Here is a tiny trained network, its code and every weight. The questions are about switching its units off for an input and a target symbol, where a switched-off unit gives its printed mean instead of its output.

import numpy as np


def w(rows, s, z=0):
    codes = np.array(rows[::2]) - 128.0
    scale = np.full(codes.shape[1], s)
    scale[-1] = z or s
    return codes * scale


def norm(h):
    return h / np.sqrt((h * h).mean(-1, keepdims=True) + 1e-5)


def f(y):
    return np.maximum(y, 0)


def softmax(a):
    e = np.exp(a - a.max(-1, keepdims=True))
    return e / e.sum(-1, keepdims=True)


def log_softmax(a):
    a = a - a.max(-1, keepdims=True)
    return a - np.log(np.exp(a).sum(-1, keepdims=True))


def net(x, mask):
    ids = ['γδηλμξφψω'.index(c) for c in x.split()]
    T = len(ids)
    res = E[ids] + P[:T]
    r = norm(res)
    for j in range(2):
        rows = slice(4 * j, 4 * j + 4)
        q, k, v = (r @ M[0][rows].T for M in (Q, K, V))
        z = softmax(np.where(np.tri(T) > 0, q @ k.T / 4**0.5, -1e9)) @ v
        o = O[0][rows]
        res = res + np.where(mask[j], z, o[:, -1]) @ o[:, :-1]
    y = f(norm(res) @ A[0][:, :-1].T + A[0][:, -1])
    res = res + np.where(mask[2:6], y, B[0][:, -1]) @ B[0][:, :-1]
    return log_softmax(norm(res)[-1] @ U[:, :-1].T + U[:, -1])


Q, K, V, O, A, B = {}, {}, {}, {}, {}, {}
E = w([
[179,82,57,107],'γ',
[123,76,100,61],'δ',
[155,160,57,51],'η',
[163,39,187,76],'λ',
[192,1,73,132],'μ',
[242,124,227,20],'ξ',
[114,79,9,76],'φ',
[242,79,158,115],'ψ',
[147,137,152,44],'ω',
],0.0039)
P = w([
[95,157,133,158],'0',
[114,124,158,147],'1',
[177,122,155,48],'2',
[141,155,98,118],'3',
[105,120,130,141],'4',
[106,54,148,3],'5',
[157,170,90,101],'6',
],0.012)
Q[0] = w([
[72,137,146,171],'head 0',
[9,73,159,117],'head 0',
[100,168,106,187],'head 0',
[148,148,144,138],'head 0',
[119,87,177,181],'head 1',
[89,77,79,129],'head 1',
[43,64,142,155],'head 1',
[122,139,174,101],'head 1',
],0.015)
K[0] = w([
[124,11,184,52],'head 0',
[192,80,95,9],'head 0',
[38,41,200,109],'head 0',
[111,155,132,153],'head 0',
[164,46,145,143],'head 1',
[113,85,72,86],'head 1',
[140,68,109,76],'head 1',
[162,150,193,107],'head 1',
],0.012)
V[0] = w([
[15,88,106,68],'head 0',
[165,9,102,185],'head 0',
[60,145,2,113],'head 0',
[220,223,34,253],'head 0',
[138,79,201,106],'head 1',
[188,160,162,82],'head 1',
[80,179,120,119],'head 1',
[133,202,102,16],'head 1',
],0.0075)
O[0] = w([
[92,3,157,63,98],'head 0',
[186,142,7,122,15],'head 0',
[158,16,141,166,162],'head 0',
[83,164,88,250,255],'head 0',
[190,175,107,135,136],'head 1',
[155,176,220,134,112],'head 1',
[62,126,125,89,169],'head 1',
[89,169,164,122,106],'head 1',
],0.008,0.0031)
A[0] = w([
[188,67,161,91,254],'neuron 0',
[142,133,64,119,48],'neuron 1',
[96,88,149,244,134],'neuron 2',
[87,80,124,190,58],'neuron 3',
],0.011,0.0034)
B[0] = w([
[115,158,84,154,255],'neuron 0',
[71,69,76,131,153],'neuron 1',
[169,166,173,107,218],'neuron 2',
[245,156,130,137,185],'neuron 3',
],0.012,0.0061)
U = w([
[222,127,137,229,107],'γ',
[87,24,117,109,219],'δ',
[140,120,239,200,149],'η',
[126,147,73,33,92],'λ',
[117,95,11,185,135],'μ',
[99,236,187,78,6],'ξ',
[159,31,95,155,155],'φ',
[103,238,71,191,103],'ψ',
[16,101,199,117,234],'ω',
],0.011,0.0021)

Each question gives the input, a string of symbols that net reads in full, and the target symbol t.
The units are the heads (4 rows each of Q, K, V and O) and the neurons (one row each of A and B). Each row of codes is followed by its name. A weight is (code - 128) times the scale printed after its matrix; where a second scale follows, it is the last column's (O, A, B and U).
mask holds one flag per unit, heads first, then neurons. A switched-off unit (its flag False) gives its mean, the last column of its rows in O or B, instead of its output. The means were averaged over made-up inputs and are rounded, as every weight is.
A unit's drop is (log p(t) with every unit on - log p(t) with that unit switched off) / (log p(t) with every unit on - log p(t) with every unit switched off).
The circuit of an input: a set's keep is (log p(t) with only the set's units on - log p(t) with every unit switched off) / (log p(t) with every unit on - log p(t) with every unit switched off). Starting from all 6 units, units are removed one at a time, each time the one whose removal leaves the highest keep (on an exact tie, the one counted first), for as long as the keep stays at least 0.8.
circuit, biggest first: the units of the circuit, biggest drop first
most important unit: the unit with the biggest drop
k most important neurons: the k neurons with the biggest drops, biggest first
drop of u: that unit's drop, to one decimal
input μ η γ δ γ, target μ: circuit, biggest first : [head 0; neuron 0; neuron 2]
input μ ψ ψ γ γ γ ω, target μ: most important neuron : [neuron 1]
input λ ω ψ, target λ: circuit, biggest first : [head 0; neuron 0]
input γ ψ ξ γ, target γ: 2 most important neurons : [neuron 3; neuron 2]
input γ ψ ψ δ, target γ: circuit, biggest first : [head 0; neuron 2]
input ψ ψ γ η ψ γ, target η: circuit, biggest first : [head 0; head 1]
input ω ω μ ω ω η, target ω: circuit, biggest first : [head 0; neuron 3]
input ω γ η ω μ ξ, target ω: 3 most important neurons : [neuron 3; neuron 2; neuron 0]
input μ ψ ξ ξ δ, target λ: 2 most important neurons : [neuron 2; neuron 0]
input ω δ ξ δ γ ξ ξ, target ω: circuit, biggest first : [head 0; head 1]
input δ ξ ξ, target δ: 3 most important neurons : [neuron 2; neuron 3; neuron 0]
input ξ φ ψ γ λ, target ψ: 2 most important neurons : [neuron 3; neuron 2]
input λ ψ μ ψ δ, target λ: drop of head 0 : 0.6
input η γ ω δ ξ γ ξ, target η: drop of head 0 : 1.3
input δ ω ω ψ γ η η, target δ: drop of neuron 3 : 0.0
input γ δ η ψ λ, target ψ: most important unit : head 1
